Here is a tiny trained network, its code and every weight. The questions are about switching its units off for an input and a class, where a switched-off unit gives its printed mean instead of its output.

import numpy as np


def w(rows, s, z=0):
    codes = np.array(rows[::2]) - 128.0
    scale = np.full(codes.shape[1], s)
    scale[-1] = z or s
    return codes * scale


def f(y):
    return y / 2 * (1 + np.tanh(0.7978845608 * (y + 0.044715 * y**3)))


def log_softmax(a):
    a = a - a.max(-1, keepdims=True)
    return a - np.log(np.exp(a).sum(-1, keepdims=True))


def net(x, mask):
    res = np.array(x, float).reshape(1, 7) / 4 @ E
    y = f(res @ A[0][:, :-1].T + A[0][:, -1])
    res = res + np.where(mask, y, B[0][:, -1]) @ B[0][:, :-1]
    return log_softmax(res[-1] @ U[:, :-1].T + U[:, -1])


A, B = {}, {}
E = w([
[175,160,150,132,183],'x0',
[118,131,117,123,118],'x1',
[16,124,230,83,231],'x2',
[158,77,189,160,138],'x3',
[200,68,187,2,46],'x4',
[139,145,127,127,145],'x5',
[93,233,207,147,24],'x6',
],0.009)
A[0] = w([
[102,95,98,120,182,184],'N0',
[154,155,67,255,116,204],'N1',
[148,143,88,194,120,211],'N2',
[97,65,77,123,133,198],'N3',
[57,113,120,108,146,154],'N4',
[157,152,131,130,71,106],'N5',
[114,205,199,163,64,203],'N6',
[112,88,132,157,159,121],'N7',
[199,140,144,84,42,150],'N8',
[95,94,99,133,175,206],'N9',
[67,132,161,182,153,101],'N10',
[115,99,136,110,163,166],'N11',
[141,68,91,112,159,252],'N12',
[120,118,162,36,133,130],'N13',
[131,119,105,139,179,207],'N14',
[66,162,136,167,114,108],'N15',
[112,127,146,132,123,83],'N16',
[146,107,131,224,122,148],'N17',
[123,107,94,95,184,219],'N18',
[165,70,86,103,140,140],'N19',
[132,115,164,135,102,135],'N20',
[93,121,199,5,151,24],'N21',
[130,176,146,124,124,123],'N22',
[232,90,78,90,145,194],'N23',
[157,103,123,59,128,148],'N24',
[46,148,143,140,180,141],'N25',
[147,128,83,147,117,216],'N26',
[93,100,144,162,163,133],'N27',
[112,92,158,85,148,178],'N28',
],0.014,0.0038)
B[0] = w([
[157,145,76,131,150,193],'N0',
[93,153,135,224,29,252],'N1',
[98,134,100,177,93,201],'N2',
[107,114,76,135,126,186],'N3',
[131,148,121,137,154,181],'N4',
[168,162,142,91,97,177],'N5',
[175,171,233,134,109,245],'N6',
[136,135,94,119,150,157],'N7',
[192,162,103,58,76,227],'N8',
[151,143,73,138,158,191],'N9',
[146,130,165,116,210,188],'N10',
[128,161,94,141,126,170],'N11',
[70,85,71,122,129,207],'N12',
[101,126,92,160,66,199],'N13',
[130,129,87,155,151,179],'N14',
[140,134,186,141,159,186],'N15',
[138,136,148,130,126,131],'N16',
[113,154,109,146,115,179],'N17',
[134,143,64,139,139,198],'N18',
[79,83,122,100,132,192],'N19',
[138,156,132,126,105,149],'N20',
[110,148,149,253,54,228],'N21',
[149,120,167,121,123,155],'N22',
[88,70,103,65,99,228],'N23',
[98,85,129,105,114,186],'N24',
[148,122,162,115,217,214],'N25',
[105,115,109,127,98,178],'N26',
[145,151,112,130,165,168],'N27',
[104,153,86,155,106,185],'N28',
],0.025,0.014)
U = w([
[137,78,74,197,121,246],'0',
[113,161,182,165,100,252],'1',
[150,141,72,131,197,62],'2',
[145,139,195,141,193,7],'3',
[93,102,104,50,126,42],'4',
[250,114,114,88,109,74],'5',
],0.012,0.0026)

Each question gives the input, the list of numbers given to net, and the class t.
The units are the neurons (one row each of A and B). Each row of codes is followed by its name. A weight is (code - 128) times the scale printed after its matrix; where a second scale follows, it is the last column's (A, B and U).
mask holds one flag per neuron, in row order. A switched-off neuron (its flag False) gives its mean, the last column of its row in B, instead of its output. The means were averaged over made-up inputs and are rounded, as every weight is.
A unit's drop is (log p(t) with every unit on - log p(t) with that unit switched off) / (log p(t) with every unit on - log p(t) with every unit switched off).
The circuit of an input: a set's keep is (log p(t) with only the set's units on - log p(t) with every unit switched off) / (log p(t) with every unit on - log p(t) with every unit switched off). Starting from the 12 units with the biggest drops (on a tie, the unit counted first), units are removed one at a time, each time the one whose removal leaves the highest keep (on an exact tie, the one counted first), for as long as the keep stays at least 0.8.
circuit, biggest first: the units of the circuit, biggest drop first
most important unit: the unit with the biggest drop
k most important neurons: the k neurons with the biggest drops, biggest first
drop of u: that unit's drop, to one decimal
input [-1,0,-7,-4,3,3,6], class 5: circuit, biggest first	[N8]
input [-6,-2,-4,-6,1,4,-8], class 4: 2 most important neurons	[N23 N21]
input [-6,-2,-4,7,1,-7,-5], class 4: circuit, biggest first	[N21 N23]
input [2,7,0,1,5,4,3], class 5: 2 most important neurons	[N8 N1]
input [0,8,5,3,-8,1,0], class 2: 2 most important neurons	[N6 N9]
input [1,-6,-6,1,1,-7,8], class 5: 2 most important neurons	[N8 N21]
input [2,8,2,-1,-3,4,0], class 2: 2 most important neurons	[N6 N21]
input [-6,5,8,-7,0,6,6], class 3: 3 most important neurons	[N25 N1 N10]
input [-2,4,1,-1,-1,-2,-8], class 2: 2 most important neurons	[N1 N21]
input [8,4,4,-7,0,6,-6], class 2: drop of N1	0.6
input [-3,-7,7,2,-1,-5,-6], class 2: drop of N12	0.0
input [-1,-2,-7,-8,-1,4,1], class 1: drop of N5	0.1
input [8,8,6,-8,0,-8,8], class 3: drop of N1	0.3
input [3,-8,-5,-7,2,-8,4], class 5: most important unit	N8
